Below is a small trained network, with its code and all its weights. Each question gives an input and a target symbol and asks what happens when units are switched off, that is, made to give their printed mean instead of their output.

import numpy as np


def w(rows, s, z=0):
    codes = np.array(rows[::2]) - 128.0
    scale = np.full(codes.shape[1], s)
    scale[-1] = z or s
    return codes * scale


def f(y):
    return np.maximum(y, 0)


def softmax(a):
    e = np.exp(a - a.max(-1, keepdims=True))
    return e / e.sum(-1, keepdims=True)


def log_softmax(a):
    a = a - a.max(-1, keepdims=True)
    return a - np.log(np.exp(a).sum(-1, keepdims=True))


def net(x, mask):
    ids = ['αβδεζθλμπτφω'.index(c) for c in x.split()]
    T = len(ids)
    res = E[ids] + P[:T]
    u = 0
    for l in range(2):
        r = res
        for j in range(2):
            rows = slice(2 * j, 2 * j + 2)
            q, k, v = (r @ M[l][rows].T for M in (Q, K, V))
            z = softmax(np.where(np.tri(T) > 0, q @ k.T / 2**0.5, -1e9)) @ v
            o = O[l][rows]
            res = res + np.where(mask[u + j], z, o[:, -1]) @ o[:, :-1]
        u += 2
        y = f(res @ A[l][:, :-1].T + A[l][:, -1])
        res = res + np.where(mask[u : u + 4], y, B[l][:, -1]) @ B[l][:, :-1]
        u += 4
    return log_softmax(res[-1] @ U[:, :-1].T + U[:, -1])


Q, K, V, O, A, B = {}, {}, {}, {}, {}, {}
E = w([
[79,218,198,203],'α',
[125,239,102,186],'β',
[79,105,134,105],'δ',
[252,99,121,195],'ε',
[4,149,75,124],'ζ',
[108,115,110,131],'θ',
[16,233,195,40],'λ',
[178,127,54,39],'μ',
[89,25,79,186],'π',
[150,210,169,15],'τ',
[162,214,157,132],'φ',
[140,48,77,66],'ω',
],0.014)
P = w([
[141,197,89,184],'0',
[149,226,23,185],'1',
[155,219,1,168],'2',
[143,174,27,148],'3',
[151,139,49,131],'4',
[99,150,27,125],'5',
[106,127,37,102],'6',
[104,100,54,82],'7',
[86,110,44,57],'8',
[123,76,87,25],'9',
[84,73,72,38],'10',
[51,92,66,71],'11',
],0.0048)
Q[0] = w([
[150,46,131,134],'L0H1',
[156,161,200,83],'L0H1',
[245,95,175,175],'L0H2',
[87,54,97,115],'L0H2',
],0.012)
K[0] = w([
[66,3,107,214],'L0H1',
[88,201,190,150],'L0H1',
[194,188,136,245],'L0H2',
[103,23,91,166],'L0H2',
],0.008)
V[0] = w([
[86,78,110,151],'L0H1',
[114,175,70,85],'L0H1',
[129,139,104,34],'L0H2',
[56,223,254,190],'L0H2',
],0.0069)
O[0] = w([
[113,90,97,124,122],'L0H1',
[122,212,166,66,254],'L0H1',
[105,187,108,121,215],'L0H2',
[178,29,254,98,30],'L0H2',
],0.0078,0.0046)
A[0] = w([
[210,46,86,154,132],'L0N1',
[90,49,130,253,100],'L0N2',
[60,98,135,176,2],'L0N3',
[167,197,175,223,149],'L0N4',
],0.0082,0.0047)
B[0] = w([
[181,177,140,77,167],'L0N1',
[95,190,68,82,160],'L0N2',
[148,88,164,90,145],'L0N3',
[152,37,86,255,255],'L0N4',
],0.01,0.002)
Q[1] = w([
[3,186,91,87],'L1H1',
[118,62,254,194],'L1H1',
[132,175,32,152],'L1H2',
[42,199,65,104],'L1H2',
],0.0079)
K[1] = w([
[60,115,114,7],'L1H1',
[94,140,166,173],'L1H1',
[158,74,41,92],'L1H2',
[74,92,120,112],'L1H2',
],0.011)
V[1] = w([
[55,38,81,165],'L1H1',
[254,97,109,83],'L1H1',
[139,128,141,52],'L1H2',
[61,107,76,224],'L1H2',
],0.0068)
O[1] = w([
[112,96,68,223,124],'L1H1',
[254,134,153,94,46],'L1H1',
[106,129,122,143,138],'L1H2',
[152,124,208,134,255],'L1H2',
],0.0095,0.0039)
A[1] = w([
[140,68,117,2,93],'L1N1',
[134,36,141,160,3],'L1N2',
[15,111,203,163,118],'L1N3',
[104,174,166,48,82],'L1N4',
],0.008,0.0062)
B[1] = w([
[96,162,84,203,181],'L1N1',
[95,163,66,150,131],'L1N2',
[152,10,132,83,255],'L1N3',
[78,109,178,147,214],'L1N4',
],0.013,0.0062)
U = w([
[108,128,147,129,199],'α',
[154,139,178,126,215],'β',
[95,40,82,62,67],'δ',
[109,124,130,115,112],'ε',
[78,170,140,252,99],'ζ',
[73,84,144,206,70],'θ',
[94,222,2,129,211],'λ',
[63,119,191,55,3],'μ',
[83,239,196,84,169],'π',
[206,113,127,37,192],'τ',
[108,144,130,109,54],'φ',
[94,140,144,46,134],'ω',
],0.0069,0.0054)

Each question gives the input, a string of symbols that net reads in full, and the target symbol t.
The units are the heads (2 rows each of Q, K, V and O) and the neurons (one row each of A and B). Each row of codes is followed by its name. A weight is (code - 128) times the scale printed after its matrix; where a second scale follows, it is the last column's (O, A, B and U).
mask holds one flag per unit, layer by layer, with each layer's heads first. A switched-off unit (its flag False) gives its mean, the last column of its rows in O or B, instead of its output. The means were averaged over made-up inputs and are rounded, as every weight is.
A unit's drop is (log p(t) with every unit on - log p(t) with that unit switched off) / (log p(t) with every unit on - log p(t) with every unit switched off).
The circuit of an input: a set's keep is (log p(t) with only the set's units on - log p(t) with every unit switched off) / (log p(t) with every unit on - log p(t) with every unit switched off). Starting from all 12 units, units are removed one at a time, each time the one whose removal leaves the highest keep (on an exact tie, the one counted first), for as long as the keep stays at least 0.8.
circuit, biggest first: the units of the circuit, biggest drop first
top k neurons: the k neurons with the biggest drops, biggest first
top k neurons in layer l: the k neurons of layer l with the biggest drops, biggest first
heads that matter: for each layer, one digit per head in row order, 1 if its drop is at least 0.15 and else 0, layers parted by /
drop when u is switched off: that unit's drop, to one decimal
input ω ω δ, target λ: top 2 neurons in layer 1 -> [L1N3 L1N4]
input θ ζ ζ β ζ ζ δ, target δ: heads that matter -> 00 / 10
input δ μ ζ, target π: top 4 neurons -> [L0N4 L1N3 L1N4 L1N1]
input ζ ω β ε ζ ζ, target δ: top 2 neurons in layer 1 -> [L1N3 L1N1]
input τ ζ τ β ω ζ τ ω θ, target λ: circuit, biggest first -> [L0H2 L1N3]
input λ ζ β ζ ζ δ ω ζ ω, target λ: circuit, biggest first -> [L1N3 L0H2]
input τ ζ τ β ζ φ ε ζ β α μ, target λ: circuit, biggest first -> [L1N1 L1N3]
input ζ ω ζ τ ζ ζ ζ ω β ε π ε, target τ: circuit, biggest first -> [L1H1 L0N1]
input φ ζ τ ζ φ ω φ α, target θ: circuit, biggest first -> [L0N4 L1N3]
input ζ ζ φ α λ ζ φ ω π ω ζ, target λ: heads that matter -> 01 / 10
input ζ τ μ α, target θ: circuit, biggest first -> [L0N4 L1N3 L1H1]
input τ ω β β, target ζ: heads that matter -> 01 / 00
input ω ε ζ ζ ζ μ τ λ ζ ω, target λ: top 2 neurons -> [L1N1 L1N3]
input φ α τ μ θ ζ ω π π, target λ: circuit, biggest first -> [L0N2 L1N3 L0H2]
input π ω ζ τ ζ θ τ ζ ζ ω ζ, target λ: top 2 neurons -> [L0N1 L1N3]
input ζ μ ζ, target π: heads that matter -> 10 / 10
input λ ω φ ζ τ ζ ε, target τ: heads that matter -> 01 / 10
input μ μ ζ ζ ζ ζ ζ ζ ζ ζ, target δ: top neuron in layer 0 -> [L0N1]
input β π μ φ β ζ β μ τ, target π: top 2 neurons -> [L1N3 L1N4]
input τ ω ζ ζ ζ ζ τ, target π: heads that matter -> 00 / 00
input ζ λ φ μ ζ τ ω λ, target μ: top neuron in layer 1 -> [L1N3]
input ζ ζ ζ ω μ, target λ: top neuron in layer 1 -> [L1N1]
input ω π ζ ω ζ ζ ζ ζ ζ δ, target δ: drop when L1H1 is switched off -> 1.1
